Below are the code and all the weights of a small trained network. Each question names an input and a class and asks about switching units off, where a switched-off unit gives its printed mean instead of its output.

import numpy as np


def w(rows, s, z=0):
    codes = np.array(rows[::2]) - 128.0
    scale = np.full(codes.shape[1], s)
    scale[-1] = z or s
    return codes * scale


def norm(h):
    return h / np.sqrt((h * h).mean(-1, keepdims=True) + 1e-5)


def f(y):
    return np.maximum(y, 0)


def log_softmax(a):
    a = a - a.max(-1, keepdims=True)
    return a - np.log(np.exp(a).sum(-1, keepdims=True))


def net(x, mask):
    res = np.array(x, float).reshape(1, 8) / 4 @ E
    u = 0
    for l in range(3):
        y = f(norm(res) @ A[l][:, :-1].T + A[l][:, -1])
        res = res + np.where(mask[u : u + 9], y, B[l][:, -1]) @ B[l][:, :-1]
        u += 9
    return log_softmax(norm(res)[-1] @ U[:, :-1].T + U[:, -1])


A, B = {}, {}
E = w([
[128,118,155,115,128,130,144,131],'x0',
[108,180,139,1,171,151,53,79],'x1',
[63,46,148,141,125,120,40,181],'x2',
[128,121,137,123,129,129,133,127],'x3',
[123,122,135,117,121,141,139,131],'x4',
[61,115,69,106,225,117,181,170],'x5',
[132,140,142,144,143,108,117,128],'x6',
[126,136,131,133,130,130,124,130],'x7',
],0.0083)
A[0] = w([
[29,83,115,130,234,129,168,152,79],'0.n1',
[155,177,134,112,128,114,218,46,49],'0.n2',
[127,99,193,71,160,130,136,136,143],'0.n3',
[159,101,193,145,12,130,47,66,41],'0.n4',
[110,115,101,117,206,125,153,123,58],'0.n5',
[115,26,138,240,83,118,164,182,96],'0.n6',
[39,57,169,126,103,111,44,175,19],'0.n7',
[103,114,134,16,156,119,1,89,121],'0.n8',
[68,43,142,138,110,137,49,160,7],'0.n9',
],0.012,0.002)
B[0] = w([
[128,142,112,73,88,96,100,225,214],'0.n1',
[165,63,138,155,206,132,110,95,201],'0.n2',
[110,148,127,138,103,124,110,98,164],'0.n3',
[102,121,97,54,104,87,110,253,212],'0.n4',
[124,97,121,116,84,107,100,160,176],'0.n5',
[41,156,145,129,109,139,123,51,236],'0.n6',
[214,114,106,137,189,122,123,78,220],'0.n7',
[43,127,134,177,102,147,165,83,246],'0.n8',
[208,126,132,163,182,163,146,121,207],'0.n9',
],0.016,0.013)
A[1] = w([
[118,110,133,116,176,144,111,163,73],'1.n1',
[30,194,151,150,109,111,151,48,63],'1.n2',
[251,103,119,158,235,188,92,85,94],'1.n3',
[243,140,163,115,182,119,197,110,209],'1.n4',
[120,142,159,159,105,120,146,108,79],'1.n5',
[168,176,81,86,128,104,142,225,118],'1.n6',
[48,193,107,180,115,195,171,80,11],'1.n7',
[131,128,164,111,120,167,156,166,11],'1.n8',
[174,178,155,70,62,99,115,208,115],'1.n9',
],0.013,0.0012)
B[1] = w([
[124,137,54,105,87,117,176,66,159],'1.n1',
[114,102,211,182,109,193,141,75,236],'1.n2',
[141,191,3,199,228,186,238,188,249],'1.n3',
[121,204,30,196,188,108,77,113,179],'1.n4',
[55,138,93,44,129,164,68,100,147],'1.n5',
[149,46,202,65,100,109,72,145,185],'1.n6',
[168,177,204,101,80,65,140,63,216],'1.n7',
[148,121,150,148,143,122,77,142,131],'1.n8',
[69,14,103,77,113,124,52,213,178],'1.n9',
],0.012,0.014)
A[2] = w([
[60,161,196,113,50,149,127,235,28],'2.n1',
[93,52,216,142,158,170,85,19,201],'2.n2',
[108,198,209,100,116,159,152,74,5],'2.n3',
[108,140,244,200,72,126,172,68,47],'2.n4',
[181,116,168,123,155,128,192,186,1],'2.n5',
[40,142,130,126,58,150,152,63,129],'2.n6',
[184,170,64,168,194,141,153,112,82],'2.n7',
[161,100,105,106,127,69,121,196,130],'2.n8',
[125,109,185,209,150,194,158,84,4],'2.n9',
],0.011,0.00091)
B[2] = w([
[224,115,83,138,207,146,134,92,187],'2.n1',
[159,196,122,156,58,75,200,107,240],'2.n2',
[148,102,151,192,1,96,175,136,205],'2.n3',
[47,152,196,57,110,121,90,47,247],'2.n4',
[161,168,101,120,51,211,95,88,137],'2.n5',
[165,180,198,158,147,127,152,119,220],'2.n6',
[106,123,95,189,159,181,159,147,215],'2.n7',
[188,157,183,128,81,116,103,135,173],'2.n8',
[76,151,148,29,139,99,78,184,211],'2.n9',
],0.013)
U = w([
[65,202,227,140,75,125,186,1,254],'0',
[149,28,118,40,105,113,49,197,83],'1',
[124,169,7,210,252,205,192,119,55],'2',
],0.0078,0.00068)

Each question gives the input, the list of numbers given to net, and the class t.
The units are the neurons (one row each of A and B). Each row of codes is followed by its name. A weight is (code - 128) times the scale printed after its matrix; where a second scale follows, it is the last column's (A, B and U).
mask holds one flag per neuron, layer by layer. A switched-off neuron (its flag False) gives its mean, the last column of its row in B, instead of its output. The means were averaged over made-up inputs and are rounded, as every weight is.
A unit's drop is (log p(t) with every unit on - log p(t) with that unit switched off) / (log p(t) with every unit on - log p(t) with every unit switched off).
The circuit of an input: a set's keep is (log p(t) with only the set's units on - log p(t) with every unit switched off) / (log p(t) with every unit on - log p(t) with every unit switched off). Starting from the 12 units with the biggest drops (on a tie, the unit counted first), units are removed one at a time, each time the one whose removal leaves the highest keep (on an exact tie, the one counted first), for as long as the keep stays at least 0.8.
units of the circuit, in order: the units of the circuit, biggest drop first
k most important neurons: the k neurons with the biggest drops, biggest first
top k neurons in layer l: the k neurons of layer l with the biggest drops, biggest first
drop when u is switched off: that unit's drop, to one decimal
input [2,-7,-8,-5,-4,-4,-7,0], class 2: units of the circuit, in order	(0.n2; 1.n3)
input [1,0,6,6,7,6,3,3], class 1: units of the circuit, in order	(0.n1)
input [8,-5,-3,8,6,-8,-2,-1], class 1: 2 most important neurons	(0.n4; 0.n8)
input [8,4,-6,6,-7,2,-2,-3], class 2: 2 most important neurons	(0.n2; 0.n6)
input [2,-3,3,1,7,4,-8,1], class 1: 2 most important neurons	(0.n1; 0.n8)
input [-6,-4,6,8,-6,-3,-2,-1], class 2: 2 most important neurons	(0.n7; 0.n9)
input [4,-1,5,-7,7,4,-6,1], class 2: top 3 neurons in layer 0	(0.n9; 0.n7; 0.n4)
input [4,-2,3,-5,8,2,2,7], class 2: 4 most important neurons	(0.n7; 0.n9; 0.n8; 0.n4)
input [-2,-3,5,3,7,-3,8,-8], class 2: 3 most important neurons	(0.n7; 0.n9; 0.n8)
input [-5,2,2,5,2,-3,3,-1], class 1: 2 most important neurons	(0.n4; 0.n6)
input [-3,4,-5,0,0,-2,8,-4], class 2: top 2 neurons in layer 0	(0.n2; 0.n6)
input [-3,-2,-6,-4,7,-4,4,-8], class 2: 2 most important neurons	(0.n2; 0.n1)
input [3,-6,-2,0,1,8,8,4], class 1: 2 most important neurons	(0.n1; 0.n8)
input [5,2,1,-2,-5,-6,4,-1], class 1: units of the circuit, in order	(0.n4)
input [-7,-3,-5,0,-2,0,1,5], class 2: drop when 0.n8 is switched off	0.1
input [-3,-5,-6,5,6,7,2,8], class 1: drop when 0.n7 is switched off	0.5
input [8,-5,7,-5,8,7,-3,-5], class 1: drop when 1.n2 is switched off	0.2
input [3,-1,6,3,-3,1,-2,-4], class 2: drop when 0.n7 is switched off	0.8
